Look-ups in named tables: a row name and a column name give one cell, copied from the table.

tud
|  | sugit | fedipa | naragan |
|---|---|---|---|
| defub | 73988 | 50308 | 14101 |
| dasep | 77350 | 70722 | 36122 |
| menale | 65554 | 73722 | 68326 |
| rom | 69051 | 70010 | 62634 |
| gefa | 73145 | 78488 | 65120 |
| keva | 66203 | 71719 | 61094 |
| kegose | 69462 | 72625 | 60468 |
| kizelen | 62361 | 72111 | 69567 |
| gipufu | 68886 | 78480 | 73895 |
| git | 68294 | 75116 | 85515 |
| pusu | 67788 | 79907 | 67903 |
| tiso | 60194 | 74431 | 75097 |
| niregi | 51439 | 74477 | 75982 |

dasep, fedipa => 70722
gefa, naragan => 65120
pusu, naragan => 67903
dasep, naragan => 36122
tiso, sugit => 60194
tiso, fedipa => 74431
kizelen, naragan => 69567
menale, sugit => 65554
git, naragan => 85515
gipufu, naragan => 73895
Row with the largest fedipa: pusu

Table fud
|  | fof | ludo | bokage | famez | nekanuf | zir | ton | sebu | kup | bikotod |
|---|---|---|---|---|---|---|---|---|---|---|
| febe | 26 | 35 | 36 | 91 | 61 | 56 | 50 | 48 | 62 | 47 |
| mopelo | 54 | 61 | 33 | 50 | 72 | 55 | 23 | 43 | 36 | 48 |
| buguta | 42 | 42 | 22 | 87 | 89 | 50 | 36 | 43 | 34 | 39 |
| badezed | 43 | 42 | 24 | 86 | 88 | 50 | 38 | 44 | 34 | 39 |
| mag | 27 | 36 | 36 | 90 | 62 | 56 | 49 | 48 | 60 | 47 |
| rin | 51 | 51 | 53 | 63 | 57 | 55 | 58 | 55 | 56 | 54 |
| nedubon | 54 | 52 | 55 | 61 | 57 | 55 | 59 | 56 | 56 | 54 |
| fes | 55 | 60 | 35 | 52 | 73 | 54 | 27 | 44 | 37 | 48 |
| vev | 43 | 41 | 23 | 89 | 91 | 49 | 39 | 45 | 33 | 38 |
| ledisi | 22 | 35 | 34 | 91 | 58 | 57 | 45 | 47 | 64 | 47 |
| vek | 54 | 60 | 33 | 52 | 74 | 54 | 25 | 43 | 36 | 47 |

rin, nekanuf -> 57
buguta, zir -> 50
mag, famez -> 90
ledisi, fof -> 22
nedubon, fof -> 54
badezed, kup -> 34
vek, kup -> 36
vev, bokage -> 23
badezed, bokage -> 24
mag, nekanuf -> 62
mag, fof -> 27
mag, ton -> 49
rin, zir -> 55

Table topiga
,bipusa,gof
nisufez,-604,595
zabibi,-675,659
das,-242,-108
pibabuz,-500,413

pibabuz, bipusa: -500
nisufez, gof: 595
zabibi, bipusa: -675
das, gof: -108
das, bipusa: -242
zabibi, gof: 659
pibabuz, gof: 413
nisufez, bipusa: -604

gileru
columns: fanafu, mal, ziroban, vasovog, raf, per, kovidaz, lotebus
topim: [62, 125, 36, 62, 91, 69, 107, 105]
guf: [73, 83, 60, 69, 47, 141, 59, 49]
mizuso: [71, 64, 115, 97, 81, 63, 54, 24]
vibeb: [66, 31, 47, 60, 77, 192, 96, 61]
roro: [54, 62, 101, 55, 79, 96, 7, 80]
vudoda: [65, 92, 56, 59, 36, 99, 68, 46]
dudufu: [66, 40, 80, 94, 68, 186, 47, 78]
vedag: [66, 29, 66, 67, 51, 75, 80, 29]

What is the per of vudoda in gileru?
99
What is the kovidaz of dudufu in gileru?
47
What is the fanafu of vibeb in gileru?
66
What is the lotebus of dudufu in gileru?
78
What is the ziroban of mizuso in gileru?
115
What is the lotebus of mizuso in gileru?
24
What is the fanafu of vedag in gileru?
66

Table lat
|  | solufi | sesupu | ruv |
|---|---|---|---|
| gup | 53494 | 84686 | 80149 |
| daba | 41781 | 39899 | 26873 |
| nomo | 55611 | 70945 | 47775 |
| musar | 27368 | 35637 | 26756 |
| vebane | 75487 | 47506 | 44021 |
| gidu | 53375 | 24396 | 33611 |
| foz | 73642 | 63937 | 48560 |
| leteli | 56453 | 63002 | 74306 |
| veposek | 18161 | 41022 | 30161 |
| sal | 37074 | 52741 | 32436 |

ruv of leteli = 74306
sesupu of musar = 35637
solufi of vebane = 75487
sesupu of veposek = 41022
sesupu of vebane = 47506
sesupu of gup = 84686

lakaseg:
,vez,gep,konim,zepib,tib,golo,lag,reti,sozile
fevam,-718,498,-81,660,-521,75,65,-891,797
depa,624,-179,853,-20,856,362,-373,235,-82
suda,-684,-561,-145,156,-176,565,-659,413,-445
lif,251,782,429,-781,742,-612,-246,522,424
vovo,216,-92,846,434,-70,543,536,552,-491
valavem,-260,246,-895,-463,147,-384,186,636,245
mib,791,-394,-806,18,-282,-206,-535,-706,42
narafa,-337,-267,57,-237,-48,898,-183,-885,257
sedovis,799,-35,860,-607,-712,-99,-213,845,874
leb,-88,30,514,-45,895,22,-705,-66,354
begob,100,-55,-158,-505,895,-107,876,-806,-56
mevon,515,498,-234,-597,-894,-252,-492,97,-197
tubesi,-503,-240,-594,-878,740,550,-52,275,32

fevam, lag => 65
suda, reti => 413
sedovis, sozile => 874
begob, golo => -107
begob, gep => -55
leb, reti => -66
lif, zepib => -781
begob, tib => 895
sedovis, lag => -213
lif, konim => 429
begob, zepib => -505
valavem, tib => 147
tubesi, vez => -503
leb, sozile => 354
mevon, konim => -234
depa, konim => 853

